Below is a small trained network, with its code and all its weights. Each question gives an input and a class and asks what happens when units are switched off, that is, made to give their printed mean instead of their output.

import numpy as np


def w(rows, s, z=0):
    codes = np.array(rows[::2]) - 128.0
    scale = np.full(codes.shape[1], s)
    scale[-1] = z or s
    return codes * scale


def f(y):
    return y / 2 * (1 + np.tanh(0.7978845608 * (y + 0.044715 * y**3)))


def log_softmax(a):
    a = a - a.max(-1, keepdims=True)
    return a - np.log(np.exp(a).sum(-1, keepdims=True))


def net(x, mask):
    res = np.array(x, float).reshape(1, 4) / 4 @ E
    y = f(res @ A[0][:, :-1].T + A[0][:, -1])
    res = res + np.where(mask, y, B[0][:, -1]) @ B[0][:, :-1]
    return log_softmax(res[-1] @ U[:, :-1].T + U[:, -1])


A, B = {}, {}
E = w([
[77,136,2,191,61,93,198,198,137],'x0',
[85,37,102,54,67,155,173,76,133],'x1',
[236,222,39,66,68,97,95,93,122],'x2',
[84,126,136,216,71,125,46,45,121],'x3',
],0.0091)
A[0] = w([
[113,87,107,96,82,120,138,115,137,95],'N0',
[90,134,128,236,67,146,70,5,112,98],'N1',
[163,138,76,69,80,148,121,87,134,96],'N2',
[81,152,43,182,96,121,178,180,122,69],'N3',
[149,106,171,78,139,130,113,87,128,99],'N4',
[163,136,221,64,194,144,82,54,121,126],'N5',
[166,165,95,113,114,135,99,123,134,179],'N6',
[62,71,185,177,190,148,184,150,114,85],'N7',
[214,176,98,126,105,122,103,125,126,80],'N8',
[103,137,45,191,80,136,175,183,126,117],'N9',
[87,76,131,88,108,132,154,101,124,95],'N10',
[45,64,184,180,178,125,144,178,135,130],'N11',
[155,128,122,28,178,145,214,219,123,118],'N12',
[152,134,133,48,187,135,189,213,130,74],'N13',
[122,131,157,101,164,106,102,87,129,79],'N14',
[112,107,117,103,103,137,143,102,126,251],'N15',
[145,151,173,106,146,156,108,102,121,84],'N16',
[100,128,132,179,73,130,84,72,143,82],'N17',
[101,53,112,34,79,142,165,51,124,77],'N18',
[147,211,78,65,104,103,136,72,108,96],'N19',
[175,238,157,242,216,123,87,212,125,80],'N20',
],0.014,0.013)
B[0] = w([
[71,132,148,195,159,187,125,160,119,158],'N0',
[110,129,128,142,189,49,53,114,112,235],'N1',
[109,120,153,142,106,193,69,96,125,184],'N2',
[171,112,127,163,118,151,119,242,127,211],'N3',
[149,124,141,165,121,142,120,194,140,170],'N4',
[203,120,105,126,108,112,157,229,135,239],'N5',
[157,124,134,73,91,136,119,80,128,190],'N6',
[128,138,134,128,67,192,56,90,138,228],'N7',
[116,124,148,139,82,185,72,88,134,180],'N8',
[193,119,132,134,123,119,161,214,142,225],'N9',
[66,125,141,176,169,190,139,140,113,169],'N10',
[165,131,131,83,61,159,92,64,134,252],'N11',
[109,128,124,144,176,51,71,103,130,209],'N12',
[102,126,136,177,172,74,57,117,112,183],'N13',
[122,114,130,190,122,155,111,176,136,151],'N14',
[168,150,108,19,113,69,238,79,129,217],'N15',
[129,119,133,171,123,151,111,193,128,159],'N16',
[89,123,132,184,175,98,66,122,145,176],'N17',
[41,133,128,166,167,182,206,129,117,202],'N18',
[124,132,127,131,73,181,67,98,141,197],'N19',
[39,132,123,109,170,159,254,91,114,240],'N20',
],0.029,0.018)
U = w([
[153,126,149,112,48,181,80,101,152,87],'0',
[200,96,117,157,105,128,142,225,151,112],'1',
[127,122,128,155,176,46,67,119,120,106],'2',
[70,127,136,143,143,182,197,133,108,140],'3',
[204,149,85,10,99,55,188,97,134,254],'4',
],0.011,0.006)

Each question gives the input, the list of numbers given to net, and the class t.
The units are the neurons (one row each of A and B). Each row of codes is followed by its name. A weight is (code - 128) times the scale printed after its matrix; where a second scale follows, it is the last column's (A, B and U).
mask holds one flag per neuron, in row order. A switched-off neuron (its flag False) gives its mean, the last column of its row in B, instead of its output. The means were averaged over made-up inputs and are rounded, as every weight is.
A unit's drop is (log p(t) with every unit on - log p(t) with that unit switched off) / (log p(t) with every unit on - log p(t) with every unit switched off).
The circuit of an input: a set's keep is (log p(t) with only the set's units on - log p(t) with every unit switched off) / (log p(t) with every unit on - log p(t) with every unit switched off). Starting from the 12 units with the biggest drops (on a tie, the unit counted first), units are removed one at a time, each time the one whose removal leaves the highest keep (on an exact tie, the one counted first), for as long as the keep stays at least 0.8.
circuit, biggest first: the units of the circuit, biggest drop first
most important unit: the unit with the biggest drop
k most important neurons: the k neurons with the biggest drops, biggest first
drop of u: that unit's drop, to one decimal
input [-1,-6,-4,5], class 3: most important unit	N20
input [8,-7,-3,8], class 1: 4 most important neurons	[N3, N9, N12, N13]
input [-3,-8,2,-7], class 3: 2 most important neurons	[N20, N1]
input [-2,-6,-2,-1], class 3: 2 most important neurons	[N20, N15]
input [-6,4,7,8], class 2: 3 most important neurons	[N1, N17, N11]
input [-6,2,7,-8], class 2: 3 most important neurons	[N12, N13, N11]
input [1,4,-2,-4], class 2: 2 most important neurons	[N20, N12]
input [5,5,3,-6], class 2: 3 most important neurons	[N12, N13, N5]
input [-8,8,2,-3], class 1: 2 most important neurons	[N5, N20]
input [3,6,-5,2], class 3: 3 most important neurons	[N18, N10, N19]
input [-6,8,-7,7], class 3: 3 most important neurons	[N18, N10, N19]
input [-7,8,1,8], class 2: 2 most important neurons	[N1, N20]
input [-6,1,-3,4], class 1: drop of N5	0.3
input [-2,3,-3,1], class 4: drop of N14	0.0
input [3,4,3,3], class 3: circuit, biggest first	[N11]
input [-7,0,0,-5], class 1: drop of N5	1.6
